Here is a tiny trained network, its code and every weight. The questions are about switching its units off for an input and a target symbol, where a switched-off unit gives its printed mean instead of its output.

import numpy as np


def w(rows, s, z=0):
    codes = np.array(rows[::2]) - 128.0
    scale = np.full(codes.shape[1], s)
    scale[-1] = z or s
    return codes * scale


def f(y):
    return np.maximum(y, 0)


def softmax(a):
    e = np.exp(a - a.max(-1, keepdims=True))
    return e / e.sum(-1, keepdims=True)


def log_softmax(a):
    a = a - a.max(-1, keepdims=True)
    return a - np.log(np.exp(a).sum(-1, keepdims=True))


def net(x, mask):
    ids = ['αγδεζηθλμπτψω'.index(c) for c in x.split()]
    T = len(ids)
    res = E[ids] + P[:T]
    u = 0
    for l in range(2):
        q, k, v = (res @ M[l].T for M in (Q, K, V))
        z = softmax(np.where(np.tri(T) > 0, q @ k.T / 3**0.5, -1e9)) @ v
        res = res + np.where(mask[u], z, O[l][:, -1]) @ O[l][:, :-1]
        u += 1
        y = f(res @ A[l][:, :-1].T + A[l][:, -1])
        res = res + np.where(mask[u : u + 8], y, B[l][:, -1]) @ B[l][:, :-1]
        u += 8
    return log_softmax(res[-1] @ U[:, :-1].T + U[:, -1])


Q, K, V, O, A, B = {}, {}, {}, {}, {}, {}
E = w([
[157,172,172,130,155,171,145,85,55,142],'α',
[162,155,154,134,203,181,139,118,92,156],'γ',
[63,236,196,172,56,95,112,152,72,166],'δ',
[190,151,40,148,189,135,97,146,86,42],'ε',
[181,134,113,130,137,77,152,232,141,127],'ζ',
[210,151,129,157,108,164,151,120,56,100],'η',
[173,180,78,106,78,73,108,66,108,124],'θ',
[25,184,127,94,185,72,133,150,176,160],'λ',
[137,164,154,77,141,161,213,68,140,69],'μ',
[121,122,58,116,240,119,166,159,98,37],'π',
[205,168,210,149,104,109,174,252,132,122],'τ',
[130,190,198,122,198,206,189,135,175,73],'ψ',
[54,176,128,96,29,177,106,93,120,138],'ω',
],0.02)
P = w([
[84,76,136,168,185,52,69,42,181,131],'0',
[106,67,133,158,193,98,134,62,166,154],'1',
[139,93,112,124,177,111,109,85,158,119],'2',
[144,112,93,115,175,128,130,90,167,130],'3',
[150,133,73,111,184,145,118,113,154,106],'4',
[153,129,70,106,176,170,152,125,148,138],'5',
[165,154,67,91,158,178,135,136,121,119],'6',
[165,148,67,85,165,182,187,151,126,158],'7',
[168,181,63,82,150,193,162,157,95,131],'8',
[168,172,51,73,162,200,199,172,106,157],'9',
[166,198,64,73,144,211,204,177,83,153],'10',
[166,208,40,69,155,211,200,198,83,144],'11',
[154,249,38,70,134,181,200,200,96,150],'12',
],0.011)
Q[0] = w([
[103,2,143,167,83,111,113,118,114,134],'0.h1',
[125,125,150,127,106,134,156,126,148,84],'0.h1',
[132,137,166,104,151,118,102,99,121,162],'0.h1',
],0.014)
K[0] = w([
[105,2,221,216,148,68,58,62,174,90],'0.h1',
[135,118,94,129,132,137,75,131,93,205],'0.h1',
[148,85,67,185,72,144,168,154,119,97],'0.h1',
],0.0081)
V[0] = w([
[90,130,182,55,98,93,227,119,227,1],'0.h1',
[45,133,112,133,32,164,150,75,99,94],'0.h1',
[76,173,178,109,144,202,90,104,176,207],'0.h1',
],0.0073)
O[0] = w([
[115,58,203,100,118,147,172,139,73,180,118],'0.h1',
[145,125,161,133,198,138,89,183,170,253,2],'0.h1',
[165,166,136,49,125,82,68,108,154,106,201],'0.h1',
],0.015,0.0047)
A[0] = w([
[253,129,147,232,168,51,132,206,78,130,253],'0.n1',
[176,147,229,181,105,249,109,132,185,83,107],'0.n2',
[157,77,155,103,140,54,159,202,204,85,190],'0.n3',
[157,140,126,228,151,138,43,165,110,82,146],'0.n4',
[48,180,196,123,125,201,161,149,161,44,194],'0.n5',
[181,140,121,99,191,110,149,182,167,82,229],'0.n6',
[94,109,115,70,94,166,130,96,85,160,125],'0.n7',
[195,124,219,143,53,81,151,214,225,110,101],'0.n8',
],0.0054,0.0033)
B[0] = w([
[99,157,104,86,89,142,88,48,129,212,185],'0.n1',
[178,95,65,91,148,144,147,200,240,187,176],'0.n2',
[91,144,117,163,14,203,118,124,79,187,158],'0.n3',
[109,130,190,163,166,128,179,106,172,209,178],'0.n4',
[73,129,90,164,124,1,207,120,73,188,255],'0.n5',
[127,143,97,84,117,106,132,68,207,194,250],'0.n6',
[131,158,145,139,82,182,144,159,60,113,162],'0.n7',
[126,120,94,105,65,106,73,128,82,93,147],'0.n8',
],0.0071,0.0082)
Q[1] = w([
[60,192,84,149,90,174,187,153,158,175],'1.h1',
[86,254,94,136,111,191,200,28,69,173],'1.h1',
[56,48,126,180,118,121,89,227,149,139],'1.h1',
],0.0056)
K[1] = w([
[142,170,38,136,210,158,117,156,38,204],'1.h1',
[126,203,78,15,76,144,216,218,151,87],'1.h1',
[180,2,169,165,67,63,119,29,209,103],'1.h1',
],0.0064)
V[1] = w([
[103,60,87,107,168,210,55,81,91,80],'1.h1',
[99,155,166,173,15,173,71,147,144,118],'1.h1',
[254,198,159,182,163,168,155,83,86,150],'1.h1',
],0.0079)
O[1] = w([
[188,235,86,163,57,179,90,68,82,172,9],'1.h1',
[98,153,1,129,156,175,86,146,126,66,10],'1.h1',
[61,113,179,154,94,138,111,18,102,126,141],'1.h1',
],0.012,0.011)
A[1] = w([
[103,159,193,117,76,137,94,168,194,70,141],'1.n1',
[165,60,107,91,172,130,139,96,90,135,251],'1.n2',
[157,187,38,113,72,14,178,175,128,63,60],'1.n3',
[125,132,148,112,65,97,91,202,61,115,84],'1.n4',
[78,128,171,189,187,149,148,64,81,80,41],'1.n5',
[139,192,100,212,146,150,209,150,95,192,242],'1.n6',
[172,1,93,122,144,116,119,206,38,161,228],'1.n7',
[49,82,173,84,181,207,195,96,224,175,226],'1.n8',
],0.0063,0.0024)
B[1] = w([
[173,190,74,55,131,82,235,29,43,57,140],'1.n1',
[119,114,150,35,76,85,61,164,169,67,172],'1.n2',
[125,176,105,122,162,165,179,98,97,208,172],'1.n3',
[139,35,208,56,136,172,88,194,207,84,135],'1.n4',
[145,125,135,152,92,177,207,203,175,117,161],'1.n5',
[156,90,69,89,118,108,3,246,74,147,153],'1.n6',
[90,211,220,209,207,205,134,129,124,98,164],'1.n7',
[102,134,68,188,82,103,54,134,137,122,255],'1.n8',
],0.0073,0.021)
U = w([
[99,76,187,154,188,181,104,90,87,189,143],'α',
[122,193,179,148,122,126,156,54,169,131,3],'γ',
[62,164,129,160,169,119,99,120,116,4,68],'δ',
[119,148,93,248,80,111,114,132,128,131,150],'ε',
[139,141,60,215,29,98,146,191,111,115,132],'ζ',
[106,80,111,206,127,135,111,91,131,181,180],'η',
[111,128,85,74,67,53,162,3,67,139,123],'θ',
[182,136,113,129,221,113,125,141,164,219,132],'λ',
[104,5,193,39,135,123,97,60,38,106,144],'μ',
[224,94,139,151,100,60,138,157,27,187,91],'π',
[91,94,76,120,116,155,166,154,86,72,115],'τ',
[213,96,190,92,157,78,160,178,173,75,171],'ψ',
[101,85,75,60,98,134,28,125,153,117,204],'ω',
],0.0051,0.0052)

Each question gives the input, a string of symbols that net reads in full, and the target symbol t.
The units are the heads (3 rows each of Q, K, V and O) and the neurons (one row each of A and B). Each row of codes is followed by its name. A weight is (code - 128) times the scale printed after its matrix; where a second scale follows, it is the last column's (O, A, B and U).
mask holds one flag per unit, layer by layer, with each layer's heads first. A switched-off unit (its flag False) gives its mean, the last column of its rows in O or B, instead of its output. The means were averaged over made-up inputs and are rounded, as every weight is.
A unit's drop is (log p(t) with every unit on - log p(t) with that unit switched off) / (log p(t) with every unit on - log p(t) with every unit switched off).
The circuit of an input: a set's keep is (log p(t) with only the set's units on - log p(t) with every unit switched off) / (log p(t) with every unit on - log p(t) with every unit switched off). Starting from the 12 units with the biggest drops (on a tie, the unit counted first), units are removed one at a time, each time the one whose removal leaves the highest keep (on an exact tie, the one counted first), for as long as the keep stays at least 0.8.
circuit, biggest first: the units of the circuit, biggest drop first
most important unit: the unit with the biggest drop
k most important neurons: the k neurons with the biggest drops, biggest first
k most important neurons of layer l: the k neurons of layer l with the biggest drops, biggest first
input ψ ω γ γ λ ω γ γ γ λ ψ ε, target ψ: most important neuron => [0.n5]
input δ ψ δ ε, target ω: 3 most important neurons of layer 1 => [1.n2, 1.n7, 1.n3]
input ω π λ ζ η ψ ζ α, target ψ: 2 most important neurons => [0.n2, 0.n5]
input τ γ τ θ, target τ: circuit, biggest first => [1.h1, 0.h1, 0.n3]
input γ ε π α, target π: 2 most important neurons => [1.n6, 1.n8]
input μ γ λ γ λ γ τ ω τ, target ω: 2 most important neurons => [0.n1, 0.n3]
input ε τ γ, target δ: circuit, biggest first => [1.h1, 0.h1, 0.n3]
input δ ψ ε θ λ ω ω γ γ γ γ τ γ, target τ: circuit, biggest first => [0.h1, 1.h1, 1.n5]
input ε π γ ψ ψ ψ ω ε γ ψ γ θ π, target π: circuit, biggest first => [1.h1, 1.n6]
input γ δ ψ δ γ λ ε γ ψ γ ω ψ μ, target μ: circuit, biggest first => [0.h1, 1.h1]
input ε τ ψ μ ψ η, target μ: circuit, biggest first => [0.h1, 1.n2]
input λ γ γ λ γ γ γ, target θ: circuit, biggest first => [0.h1, 1.h1]
input ψ μ γ, target α: circuit, biggest first => [0.h1, 1.n7]
input ω λ π γ, target π: most important unit => 1.h1
input ε γ γ λ ψ ε μ γ, target α: 2 most important neurons => [1.n7, 0.n5]
input π ψ ψ ψ ω τ γ δ γ γ γ ω, target ω: circuit, biggest first => [0.h1, 1.h1]
input ψ ω ω ζ, target ω: 2 most important neurons of layer 0 => [0.n1, 0.n5]
input γ ω δ ω ε θ ω ω ε, target λ: 2 most important neurons of layer 0 => [0.n4, 0.n3]
input ψ γ γ δ ε θ γ γ λ, target λ: 3 most important neurons => [1.n3, 0.n4, 1.n2]
input μ μ γ ε λ ω γ, target ω: 3 most important neurons of layer 1 => [1.n3, 1.n7, 1.n5]
input γ τ λ ε ψ γ ψ γ ε λ θ ω δ, target λ: most important unit => 0.h1
input π ψ μ, target μ: 2 most important neurons of layer 0 => [0.n7, 0.n4]
input ω ω γ δ μ ψ π ε π ψ ε, target μ: 2 most important neurons => [0.n1, 1.n2]
input λ θ ε ζ ω ω γ ω, target ω: 2 most important neurons of layer 0 => [0.n5, 0.n7]
input ψ θ γ ε, target θ: 4 most important neurons => [1.n8, 1.n7, 0.n1, 0.n6]
input ε τ ψ γ γ γ ψ θ, target ψ: 3 most important neurons => [0.n5, 0.n2, 0.n6]
input δ η γ ψ π τ ψ γ ψ ψ ψ π, target μ: circuit, biggest first => [0.h1]
input δ λ γ ε γ, target ζ: 2 most important neurons of layer 1 => [1.n5, 1.n6]
